In the rows, 128 means zero.
Each row of numbers stands for one node and depends on some of the facts below. Use the named rows to name the rest.

Known rows:
(139): [136 141 151 150 165 154 122 126 163 154 124  93 144 101 132 118 124 128
 116 164 171 108 161 177 144 156]
(674): [112 175 132  94 137 127 155 118 144 133 144 160 161  91  93  96 108 174
  99 146 178 119 136  90 162 163]
(573): [103 124 126 101  91  99 103  82 153 101 103 152 118 152  93 152 140 122
 114 157 114 124 101 105  99  93]
(1187): [139  99 120 160 108  81  84  84 151 105  77 110  97 140 147 175 132  89
 178 182 135 115 126 180 131  74]
(1339): [ 95 149 101  67 120 111  91  91 125 133 126 160 136 159  85 162 159 174
 104 173 162  93  75  87  86 129]
(1391): [146 157 170  70  74 151 186 182  97 195 162 123 142  68  90 140 119 175
  88 185  91  61  78 170  69 158]
(916): [102 170 132 165  75  86 155 123 124 111 125 158 159 116 128  94 105 103
 165  96  92 155 108 105 176 153]
(1079): [107 120 151 115 130 102  93 109 129 130  89 122  90 157 113 143 136 129
 135 165 139  96 109 141 129 112]
(1418): [138 142 152 148 164 153 123 126 161 154 125  94 143 101 131 116 125 128
 118 164 171 109 159 175 143 157]
(1616): [104 132 127  88  77  72 168 140 164 119 137 142 121 167 145 124 130  79
 155  95  79 153 160 102 132 161]
(1416): [106 115 145 139 155 117 100 151 105 126 125 109 115 144 138 125 124 129
 140 118 138 101 125 128 133 127]
(255): [ 91 141  97  72 163 119 101 161  84 107 155 148 156 151  96 143 140 174
 111  97 155  96  79  85  81 118]
(540): [165 122 104 119 101 126 142 146  97 149 127 166  89 134 131 154 132 170
 107 142 114 167  86 106  86 126]
(1541): [138 114  87  98 124 111  83 107 105 123 157 159 139 131 115 173 120 163
 130 165 164 132 117  87 126 148]
(1244): [111 109  78  66  96 171 178  85  76  89 115 163  76 171  86  94 101 177
 108  95  76  81 167  84 177  95]
(692): [160  83 110 160 130  85  86 111 127 131 134 107  77 129 180 156 131  73
 182 131 127 125 159 161 121 151]
(1410): [136 141 151 148 165 156 124 125 161 154 124  94 142 102 130 116 125 128
 116 165 169 110 159 176 145 157]
(1068): [ 85 174 183 144 106 129 174 102 180  99 136 129 159 124  84  86 102  80
  90 100 136  87 158 132 172 162]
(587): [ 96 115 117 135 135 107 116 134  96  91 145 133 149 142 120 131 121 129
 124  92 106 125 112  92  93  83]

There are 4 kinds of fact about the nodes: η, Δ, γ, λ.
η: uses; Δ: is directly part of; γ: is of sort; λ: belongs to class
(647) η [(443)]
(1244) η [(910)]
(1738) η [(692)]
(1391) η [(443)]
(28) η [(965)]
(1672) η [(1580)]
(898) η [(681)]
(1697) η [(1309)]
(696) η [(640)]
(1339) η [(846)]
(937) η [(377)]
(910) η [(968)]
(255) η [(859)]
(829) η [(1097)]
(674) η [(893)]
(942) η [(377)]
(1706) η [(1404)]
(1068) η [(290)]
(1450) η [(945)]
(827) η [(1353)]
(377) η [(323)]
(450) η [(681)]
(61) η [(1174)]
(1252) η [(1269)]
(968) η [(377)]
(750) η [(1187)]
(1199) η [(1104)]
(256) η [(1072)]
(1308) η [(19)]
(784) η [(1623)]
(49) η [(1310)]
(781) η [(1174)]
(307) η [(1233)]
(1587) η [(199)]
(984) η [(289)]
(655) η [(377)]
(289) η [(429)]
Δ (1580) <- (647),(1068)
Δ (1623) <- (817),(23),(920)
Δ (1233) <- (589),(138)
Δ (559) <- (556),(968)
Δ (681) <- (127)
Δ (152) <- (1201),(1307),(1216)
Δ (1539) <- (475),(1275),(1008)
Δ (935) <- (1471)
Δ (1079) <- (223)
Δ (443) <- (1244),(965),(770),(781)
Δ (1309) <- (1541),(1520),(984),(655)
Δ (640) <- (1438),(1079),(1672),(1187)
Δ (1104) <- (19),(674),(1261),(916)
Δ (1051) <- (1738),(71)
Δ (1253) <- (1391)
Δ (865) <- (1413),(233)
Δ (1310) <- (1580),(1104),(829),(827),(1233)
Δ (1382) <- (28),(1250),(1058),(859),(1616)
Δ (503) <- (166),(910),(1323),(1435)
Δ (665) <- (898),(696),(1097)
Δ (1187) <- (1697),(1339),(863),(573),(48),(1641)
Δ (822) <- (1253),(893),(1252),(540),(1665),(1306)
Δ (1416) <- (1729),(1226)
Δ (626) <- (846)
Δ (1418) <- (1141),(1051)
Δ (945) <- (1382),(1218),(290),(199),(692)
Δ (372) <- (1410),(1110),(256)
Δ (290) <- (1642),(210),(1199),(307)
Δ (139) <- (443)
Δ (1520) <- (937),(1308)
Δ (1110) <- (255),(587),(317),(1660)
Δ (1295) <- (330)
Δ (832) <- (903),(1353),(559)
Δ (1410) <- (942)
Δ (1123) <- (1706)
Δ (920) <- (981),(91),(1159)
Δ (492) <- (503),(868),(1174)
Δ (388) <- (1539),(1404),(1269)
Δ (1306) <- (1132),(1613)
Δ (1218) <- (1713),(340)
Δ (551) <- (626)
Δ (1254) <- (665),(1759),(1235),(88)
Δ (1072) <- (1450),(935)
Δ (893) <- (232),(61)
Δ (1404) <- (1757)
Δ (37) <- (429),(16)
Δ (233) <- (1431),(49),(1153)
Δ (1269) <- (377),(322)
Δ (868) <- (450)
Δ (501) <- (681)
Δ (485) <- (323)
Δ (330) <- (750),(1066)
Δ (1235) <- (784),(1587)
Δ (805) <- (716),(152)
Δ (429) <- (1567)
Δ (1074) <- (1123)
Δ (1226) <- (311)
Δ (1097) <- (431),(708)
Δ (1471) <- (289)
γ griradak <- (817),(1738),(28),(1642),(903),(1132)
γ droplos <- (589),(1244),(674),(1706),(716),(1153)
γ futen <- (556),(223),(1068),(859),(232),(1199),(256),(781),(311),(431)
γ drodak <- (127),(475),(898),(1697),(829),(981),(1216),(450),(323),(750),(317),(1665),(1567),(49),(1616),(307),(984),(916)
γ gruplepak <- (138),(1391),(1672),(846),(1141),(696),(71),(1307),(910),(1275),(827),(1757),(210),(377),(770),(863),(1353),(968),(1308),(540),(784),(1159),(1613),(340),(1066),(655),(289)
γ kavagral <- (1541),(1729),(1339),(255),(1261),(1058),(1252),(16),(1174)
γ dilas <- (19),(1413),(1323),(942),(1713),(199),(88),(1641)
γ skuvus <- (1250),(91),(1008),(1435)
{(647),(1541),(1079),(846),(1187),(1339),(1097),(1323),(829),(903),(1713),(859),(429),(322),(681),(863),(573),(1252),(48),(323),(1199),(1308),(540),(199),(1616),(865),(372),(88),(1641),(920),(945),(984),(655),(692),(1226)} λ drebro
{(817),(127),(475),(1471),(551),(1391),(37),(1580),(1729),(1141),(1072),(1382),(1410),(71),(139),(1104),(1642),(1218),(443),(330),(832),(674),(640),(1418),(1310),(1068),(1058),(626),(1216),(822),(232),(1404),(290),(868),(388),(1008),(61),(1269),(1759),(1254),(492),(968),(1665),(485),(1295),(1567),(1660),(1051),(1123),(1309),(501),(1233),(1306),(289)} λ flugis
{(589),(556),(1416),(1244),(1738),(1413),(28),(1672),(898),(805),(696),(937),(1250),(981),(1275),(665),(91),(827),(1757),(1353),(256),(784),(716),(1159),(16),(1587),(708),(1066),(152),(1074)} λ klunalo
{(138),(1201),(19),(166),(23),(1520),(1539),(1132),(1450),(965),(210),(450),(770),(750),(1435),(781),(311),(307),(340),(916)} λ fatem
{(223),(1438),(1697),(1253),(1307),(910),(255),(942),(1706),(1261),(503),(1431),(377),(893),(1623),(1110),(587),(1235),(317),(49),(1613),(431),(559),(233),(1174),(1153),(935)} λ buton

Name these rows:
No name comes twice in this set of rows, the named rows included.
[119 141  87 139 158  85  87 114  78  91 151 161 158  94 143 132 107 173
 151  98 173 112  96  85 125 137]  (1261)
[115 131 125  80 134 162 166 183  90 173 151 160 112 160  95 142 151 175
  93 107 100 167  72  88  75 114]  (784)
[ 92 142 180  76  74  90 182 177  80 184 164 146 129  67  81 107  97 163
  89 158  88  61  66 108  70 161]  (647)
[ 93 119 140 119 160  92 104 139  97  97  87  94 129 156 132 139 144 145
 160 105 121  83 105 117  95  66]  (1438)
[ 99 126 171  80 120 151 180 156 113 153 104 155  64 154 125  89 185 110
  89  86  80 155  96  96  70 151]  (28)
[134 124 152 150 167 166 122 164 165 168 151  83 143 119 122 136 119 125
 109 169 164 128 162 180 147 154]  (1254)
[ 88 147 135 133  86  73 172 168 128  90 130 124 156 169 118 128 111 122
 161  90  78 150 131 104 145  94]  (317)
[ 85 164 171  79  80  83 174 169 159 133 132 152 143 172  85 109 116 141
 103 110  84 144 101  95 154 158]  (984)
[ 95 151 140 130  80  77 169 159 153  98 133 135 153 167 113 128 109 112
 152 103  81 154 141 117 162 132]  (981)
[156 143 166 164 121 166 179 111 167 140  99 144 111  90 121  98 142 111
  91 117 107 167 141 185  82 142]  (817)
[156  90 126 171 128  89  84 118 124 119 133 115  97 127 167 164 111  81
 174 163 143 136 144 177 154 128]  (429)

The same nodes again, as new rows of numbers:
Known rows:
(1153): [134 111 129 118 115 105 128 131 123 127 153 112 126 148 140 120 132 121
 119 102 122 135 129 139 136 135 118 131 135 142 113 126 125]
(1587): [157 117 143 138 157 124 149 136 125 138 118 137 110 111 121 132 112 131
 111 120 121 133 128 122 130 103 148 133 140 145 122 137 125]
(1660): [124 126 126 128 130 116 129 122 129 133 146 116 125 123 147 124 125 128
 141 111 126 122 121 127 119 134 142 121 119 139 130 139 124]
(937): [156 148  73 140 177 196 133 158 150 151 103 103 157  92 145 124 124 168
 112 137 163 105  94 152 136 169 174 177 105 166  51 148 139]
(307): [156 116 128 141 157 117 151 137 118 146 119 132 111 117 120 138 100 133
 113 115 126 134 136 114 129 115 154 128 142 144 123 134 128]
(1058): [121 119 132 125 115 115 125 120 119 123 151 117 126 142 144 128 132 121
 131 113 142 120 130 124 110 142 127 129 130 150 123 136 116]
(1580): [128 121 127 130 130 116 129 124 127 119 139 117 116 125 148 123 125 121
 144 116 123 133 123 131 118 141 138 121 123 140 138 144 133]
(1672): [156 103 147 137 137 124 141 143 101 118 132 134 106 145 106 129 135 114
  93 116 135 137 137 125 137 115 118 147 153 143 105 124 123]
(1068): [153 117 135 127 141 125 143 157 112 108 139 119 115 147 125 117 128 124
 116 102 113 159 137 126 120 137 135 124 125 133 109 121 135]
(503): [130 112 128 125 126 106 127 119 132 130 141 112 123 121 150 130 116 125
 132 119 123 125 120 139 124 131 137 131 133 147 129 144 128]
(1079): [135 112 129 137 134 100 129 112 129 142 135 114 120 115 139 127 121 122
 123 120 130 120 119 140 135 124 131 139 143 139 126 146 128]
(1416): [133 117 129 139 133 109 130 113 131 143 129 125 114 114 135 132 121 124
 128 121 133 122 118 133 142 118 129 129 143 146 135 146 125]
(556): [138 115 127 132 124 108 132 125 123 143 141 124 118 143 124 121 136 121
 116 103 130 133 128 134 157 120 112 126 144 142 120 126 122]
(1199): [165 110 142 129 142 106 148 147 120 131 129 119 121 142 120 122 119 127
  93 105 119 154 139 131 131 124 125 136 148 140  99 122 129]
(898): [159 111 135 137 167 115 152 144 122 125 115 138 112 106 104 131  89 136
 117 118 106 135 145 107 136  91 168 113 151 153 130 137 127]
(152): [133 117 129 140 134 110 130 113 131 144 129 125 113 115 135 132 122 124
 128 121 133 121 118 132 142 118 130 129 143 146 135 146 124]
(1269): [126 120 128 132 131 115 127 123 127 123 145 112 120 122 145 130 120 128
 140 118 124 132 120 129 116 137 140 119 126 139 135 143 127]
(256): [162 112 139 137 146 119 147 148 115 130 127 131 110 137 110 125 124 125
  99 106 120 151 135 127 144 113 127 132 146 139 109 121 128]
(1244): [165 112 139 137 152 125 147 155 117 120 124 134 112 131 106 124 121 129
  98 111 118 148 134 122 139 111 131 133 149 144 103 124 128]

Name these rows:
No name comes twice in this set of rows, the named rows included.
[132 107 139 123 120 110 131 113 123 137 139 121 122 139 137 123 132 115
 118 117 137 115 130 134 131 123 121 140 139 154 123 140 119]  (1541)
[156 103 151 126 143 122 146 135 116 123 126 128 114 134 124 126 121 120
 102 122 126 133 137 127 118 115 135 145 142 152 113 136 124]  (1252)
[135 111 125 123 118 101 127 131 119 130 154 110 126 146 138 120 133 120
 117 100 122 134 128 140 139 134 120 133 137 135 111 124 128]  (223)
[161 111 135 134 152 117 146 159 116 108 129 139 109 126  96 127 112 129
 110 109 102 146 140 107 140 103 135 118 156 142 114 126 128]  (781)
[158 131  83 123 153 193 128 165 136 130 120  89 161 134 140 116 142 156
  93 132 167 118 107 159 133 186 145 188 111 173  33 136 136]  (655)
[121 116 133 124 117 122 125 121 117 120 152 117 122 142 142 125 136 118
 134 115 137 120 128 126 116 139 129 129 125 148 127 138 119]  (1729)
[132 104 139 117 123 104 129 130 121 100 144 129 122 128 127 124 114 118
 128 118 113 116 140 117 118 114 138 125 149 160 127 142 120]  (1174)
[128 112 130 123 126 108 127 118 133 131 142 111 124 120 149 132 114 128
 132 120 121 127 119 138 123 130 137 128 132 149 130 143 125]  (1235)
[135 115 123 132 123 112 131 127 121 141 145 125 116 143 124 126 137 121
 121 103 128 131 125 128 154 124 111 125 141 138 121 126 123]  (311)
[141 109 134 130 141  95 133 124 136 116 128 124 119 107 125 124 104 126
 130 122 108 127 132 121 131 109 141 118 155 153 135 150 126]  (681)
[149 107 145 123 137 127 138 160 107  79 145 127 115 143 107 122 122 122
 115 113 111 146 146 108 110 123 137 120 144 150 110 127 123]  (1391)

The same nodes again, as new rows of numbers:
Some rows with their names:
(1199): [118 117 122 149 123 146 144 142 146 143 130 111 112 134 129 123 143 132
 120 144 107 130 145 114 116 118 129 109 146 136  94  97 129 124 140 127
 153 128 141 107 102 126 120  99 105 124 140  96 115 160 110 124 155 119]
(984): [130  99 117 151 135 152 135 139 128 141 131 114 116 137 121 111 138 142
 120 148 136 132 133 111 112 120 143 112 136 150  95 114 140 147 131 124
 142 129 139 116 109 132 129 115 109 127 147  96 122 141 131 129 147 120]
(503): [121 134 128 119 130 120 136 120 146 119 130 134 134 123 139 130 129 133
 129 132 127 126 123 133 141 136 133 118 127 111 147 122 130 121 133 125
 123 132 131 127 145 122 124 138 133 113 114 121 128 130 134 140 125 132]
(965): [145 152 131 100 125 106 137 139 130  99 133 118 130 131 140 125 139 113
 121  99 120 130 123 141 124 126 124 146 126 141 123 132  91 113 123 139
 129 149 120 137 134 124 138 114 133 138 121 167 131 117 146 123 110 128]
(1660): [127 141 132 130 119 123 130 123 120 136 132 131 120 125 127 130 134 123
 135 123 115 130 122 134 128 132 131 126 124 109 121 138 128 129 122 121
 130 135 124 136 137 122 120 129 138 134 127 133 127 144 124 125 132 128]
(1159): [125 107 110 140 135 141 116 148 105 118 128 124 116 125 120 122 125 134
 127 133 140 126 124 113 116 115 129 137 126 141 125 129 142 139 122 140
 125 125 132 127 120 130 137 114 121 143 134 133 134 112 146 119 135 126]
(23): [138 136 133 106 139 122 138 124 151 111 118 121 148 124 125 131 134 141
 112 119 120 124 128 132 138 125 135 121 126 140 134 112 100 119 130 135
 129 141 131 122 132 124 134 131 131 108 118 138 123 114 132 140 119 134]
(1310): [130 137 143 110 123 111 117 109 122 106 128 121 118 127 140 131 120  92
 134 115 127 137 109 146 134 153 137 140 122 101 155 137 122 108 129 124
 123 134 137 128 158 128 116 120 121 127 108 146 134 119 127 134 119 136]
(1295): [124 133 134 121 126 127 126 108 131 127 121 133 131 121 129 135 126 125
 130 132 122 128 121 136 140 138 138 118 125 102 140 124 133 121 123 120
 128 133 133 125 143 130 116 133 129 120 119 125 126 130 118 137 125 135]
(716): [127 122 118 132 121 129 116 141 119 129 113 125 130 127 128 137 128 124
 133 127 129 125 134 117 126 120 118 141 121 147 116 144 125 129 130 133
 130 108 124 136 124 120 136 127 131 140 126 123 127 119 133 128 131 125]
(863): [120 102 110 134 137 146 114 142 110 119 121 129 120 122 124 110 122 127
 130 136 137 126 115 104 112 123 123 135 135 148 107 125 139 138 120 139
 128 136 132 137 124 139 134 123 128 144 150 118 126 107 136 107 112 121]
(1104): [132 135 144 111 124 112 115 111 121 106 127 119 116 128 138 130 120  89
 133 113 127 139 107 145 132 156 138 141 122 101 157 138 119 108 132 124
 122 133 139 127 159 126 115 120 121 125 107 145 134 120 127 135 122 136]
(587): [125 141 125 129 122 117 140 134 133 128 140 132 125 126 137 125 136 130
 136 123 119 128 125 132 129 130 127 126 127 118 129 135 125 129 133 126
 126 135 123 136 139 114 127 133 143 129 123 128 127 143 140 127 130 126]
(589): [130 117 124 135 124 130 112 142 116 128 115 117 126 130 122 133 125 117
 133 121 127 130 129 117 123 129 121 146 118 149 122 149 117 130 140 135
 127 105 131 132 130 112 136 127 131 134 122 122 126 119 134 130 141 125]
(1141): [128 119 121 135 135 140 124 132  95 125 147 136 116 117 113 123 128 134
 132 123 134 129 113 128 120 125 142 128 128 105 135 132 146 145 112 131
 120 146 132 135 131 133 126 128 136 138 133 139 134 125 137 115 133 126]
(1153): [128 134 123 126 124 121 133 137 122 129 141 136 133 120 130 133 133 133
 139 116 128 124 124 131 131 128 125 132 125 121 133 145 126 134 129 129
 120 128 120 145 137 115 132 145 150 128 122 124 130 131 141 128 129 123]
(1201): [142 142 130 114 132 120 142 140 138 120 129 120 138 128 124 126 142 139
 117 109 113 126 130 130 127 121 128 130 125 146 115 125  95 127 129 136
 132 145 123 131 124 116 138 127 141 123 127 144 122 127 138 128 125 126]
(37): [123 134 134 121 126 126 125 108 132 127 121 133 130 121 129 135 126 125
 129 133 121 128 121 135 140 139 137 117 125 101 140 124 133 121 124 120
 128 132 133 126 144 130 116 134 129 120 118 125 127 130 117 137 125 135]
(431): [123 151 123 135 122 114 160 132 148 124 148 128 109 141 149 109 147 139
 125 144 119 135 126 137 124 124 135 114 132 107 121 114 136 126 125 117
 136 151 119 118 131 124 122 106 118 138 126 145 133 164 146 133 139 130]

Which node is each row?
No name comes twice in this set of rows, the named rows included.
[122 133 134 119 121 129 126 115 127 127 135 132 129 110 129 153 127 116
 132 119 122 122 138 142 141 131 135 117 138  93 143 112 135 113 125 129
 133 127 137 125 129 134 114 129 124 115 115 117 126 133 107 128 129 128]  (1382)
[125 124 121 137 129 136 138 137 128 147 137 136 140 115 117 135 137 157
 135 125 121 121 129 120 134 122 132 114 124 124 125 138 131 147 133 127
 124 124 127 139 131 107 132 157 157 114 125 101 120 141 134 133 144 121]  (1706)
[152 144 138  99 126 106 124 141 120 103 128 113 139 127 128 137 131 105
 127  82 118 132 116 139 129 133 119 160 116 147 134 155  77 114 133 143
 121 133 124 145 141 107 143 131 148 130 110 159 129 106 143 128 117 126]  (19)
[125 142 135 106 115 115 120 114 122 106 136 130 120 113 145 150 124  90
 135 109 129 126 131 152 138 137 131 134 137  89 150 121 130 100 118 130
 130 131 132 130 138 141 113 118 118 129 111 139 135 121 115 124 112 130]  (290)
[145 118 127 133 144 141 152 148 133 132 156 115 128 119 109 123 149 156
 111 113 129 121 153 130 117 110 151 102 142 146 108  93 114 145 135 139
 141 152 139 117 100 128 135 123 125 103 141 117 120 142 135 120 143 118]  (307)
[134  94 124 155 138 151 132 140 125 141 134 107 113 141 115 108 134 135
 120 142 134 137 129 110 108 127 144 116 134 153 102 118 132 148 142 124
 139 126 146 113 113 124 129 115 109 120 144  96 122 141 130 129 156 120]  (829)
[117 126 122 105 123 117 108 118 141 100  97 125 126 128 157 119 117  92
 130 136 131 129 118 121 128 143 114 140 132 142 118 123 123 101 126 131
 132 130 129 136 147 144 123 117 115 140 131 124 128 100 126 123  84 132]  (1187)
[124  93 109 149 139 164 124 145 111 137 127 125 129 126 106 123 129 154
 124 142 132 127 119 101 117 111 133 123 134 145 109 125 142 150 121 134
 130 124 139 124 109 126 136 126 127 132 143 101 123 122 130 124 151 120]  (1308)
[124 145 134 137 122 120 143 121 135 131 140 123 100 135 137 109 141 119
 127 137 110 137 125 136 119 137 140 115 130 104 115 114 133 126 128 116
 140 153 129 119 134 129 112 104 118 135 133 140 127 163 127 123 135 131]  (232)
[121 142 133 104 123 109 116 107 129 106 117 134 121 118 148 126 122  98
 135 125 127 129 116 142 135 149 131 130 126 102 139 127 130 108 119 124
 126 143 128 138 159 141 114 128 128 132 121 140 132 116 127 124  93 136]  (640)
[127 101 120 116 166  84 161 146 164 180 119 112 147 157 118  88 196 171
 131 100  83 130 139 112 108 117 147  66 133 198 124  93 164 139 112 108
 136 140 214  99  91 117 134  90 150 132  69 175  94 164 100 124 107 115]  (781)

